Here is a tiny trained network, its code and every weight. The questions are about switching its units off for an input and a class, where a switched-off unit gives its printed mean instead of its output.

import numpy as np


def w(rows, s, z=0):
    codes = np.array(rows[::2]) - 128.0
    scale = np.full(codes.shape[1], s)
    scale[-1] = z or s
    return codes * scale


def f(y):
    return y / 2 * (1 + np.tanh(0.7978845608 * (y + 0.044715 * y**3)))


def log_softmax(a):
    a = a - a.max(-1, keepdims=True)
    return a - np.log(np.exp(a).sum(-1, keepdims=True))


def net(x, mask):
    res = np.array(x, float).reshape(1, 6) / 4 @ E
    y = f(res @ A[0][:, :-1].T + A[0][:, -1])
    res = res + np.where(mask, y, B[0][:, -1]) @ B[0][:, :-1]
    return log_softmax(res[-1] @ U[:, :-1].T + U[:, -1])


A, B = {}, {}
E = w([
[183,146,135,248,68,221],'x0',
[164,53,106,235,199,74],'x1',
[189,28,181,57,61,71],'x2',
[113,167,218,62,242,202],'x3',
[81,166,134,159,163,181],'x4',
[254,77,148,127,113,212],'x5',
],0.0062)
A[0] = w([
[125,113,127,49,16,130,218],'neuron 0',
[77,58,142,175,187,65,254],'neuron 1',
[143,112,142,21,75,50,116],'neuron 2',
[103,64,181,102,56,152,189],'neuron 3',
[106,144,172,86,215,96,188],'neuron 4',
[32,142,243,77,96,232,191],'neuron 5',
[135,111,166,166,96,164,89],'neuron 6',
[128,192,187,207,184,246,198],'neuron 7',
[174,115,58,122,38,61,188],'neuron 8',
[180,68,82,92,88,112,128],'neuron 9',
[162,106,161,81,143,139,75],'neuron 10',
[52,197,102,203,51,75,246],'neuron 11',
[195,44,87,161,143,76,238],'neuron 12',
[118,69,254,70,76,143,159],'neuron 13',
[166,125,208,58,26,134,188],'neuron 14',
[70,174,16,183,62,123,151],'neuron 15',
[97,162,99,83,88,187,133],'neuron 16',
],0.0082,0.0035)
B[0] = w([
[117,59,180,151,51,99,207],'neuron 0',
[46,172,79,58,228,126,214],'neuron 1',
[70,159,102,91,79,89,202],'neuron 2',
[114,81,172,162,83,132,169],'neuron 3',
[88,95,135,77,180,151,204],'neuron 4',
[190,96,210,130,84,169,223],'neuron 5',
[141,139,169,189,108,160,140],'neuron 6',
[203,249,254,132,162,165,255],'neuron 7',
[122,86,79,201,102,45,204],'neuron 8',
[162,140,149,149,95,56,167],'neuron 9',
[131,90,150,104,126,93,139],'neuron 10',
[142,95,87,101,159,207,233],'neuron 11',
[106,173,92,143,217,44,202],'neuron 12',
[161,63,157,81,76,100,187],'neuron 13',
[162,49,194,138,102,149,201],'neuron 14',
[74,120,78,237,135,151,208],'neuron 15',
[203,104,160,151,49,165,162],'neuron 16',
],0.0073,0.008)
U = w([
[200,215,206,191,136,255,68],'0',
[137,75,202,88,48,148,134],'1',
[133,106,103,189,81,163,110],'2',
[79,163,98,100,230,137,181],'3',
[137,114,99,135,127,58,5],'4',
],0.0097,0.003)

Each question gives the input, the list of numbers given to net, and the class t.
The units are the neurons (one row each of A and B). Each row of codes is followed by its name. A weight is (code - 128) times the scale printed after its matrix; where a second scale follows, it is the last column's (A, B and U).
mask holds one flag per neuron, in row order. A switched-off neuron (its flag False) gives its mean, the last column of its row in B, instead of its output. The means were averaged over made-up inputs and are rounded, as every weight is.
A unit's drop is (log p(t) with every unit on - log p(t) with that unit switched off) / (log p(t) with every unit on - log p(t) with every unit switched off).
The circuit of an input: a set's keep is (log p(t) with only the set's units on - log p(t) with every unit switched off) / (log p(t) with every unit on - log p(t) with every unit switched off). Starting from the 12 units with the biggest drops (on a tie, the unit counted first), units are removed one at a time, each time the one whose removal leaves the highest keep (on an exact tie, the one counted first), for as long as the keep stays at least 0.8.
circuit, biggest first: the units of the circuit, biggest drop first
top k neurons: the k neurons with the biggest drops, biggest first
drop of u: that unit's drop, to one decimal
input [1,6,1,-4,-2,-3], class 3: circuit, biggest first : (neuron 1; neuron 12)
input [-6,-8,-6,-5,8,-8], class 2: circuit, biggest first : (neuron 16; neuron 15)
input [-3,5,3,5,0,7], class 3: circuit, biggest first : (neuron 12; neuron 5)
input [8,-6,-3,-3,-8,2], class 2: circuit, biggest first : (neuron 8; neuron 15)
input [-5,-4,-6,-8,-6,7], class 4: circuit, biggest first : (neuron 8; neuron 5)
input [3,6,1,-8,-7,0], class 4: circuit, biggest first : (neuron 12)
input [-7,3,6,4,-1,-3], class 3: top 2 neurons : (neuron 1; neuron 4)
input [-8,-7,-8,-8,6,3], class 2: top 2 neurons : (neuron 7; neuron 15)
input [0,0,-7,8,-4,-5], class 0: top 2 neurons : (neuron 7; neuron 5)
input [2,5,6,7,-3,-8], class 3: drop of neuron 1 : 0.1
input [-6,7,-8,-7,0,3], class 3: drop of neuron 1 : 0.1
input [-6,-6,-8,3,4,-5], class 0: drop of neuron 5 : 0.2
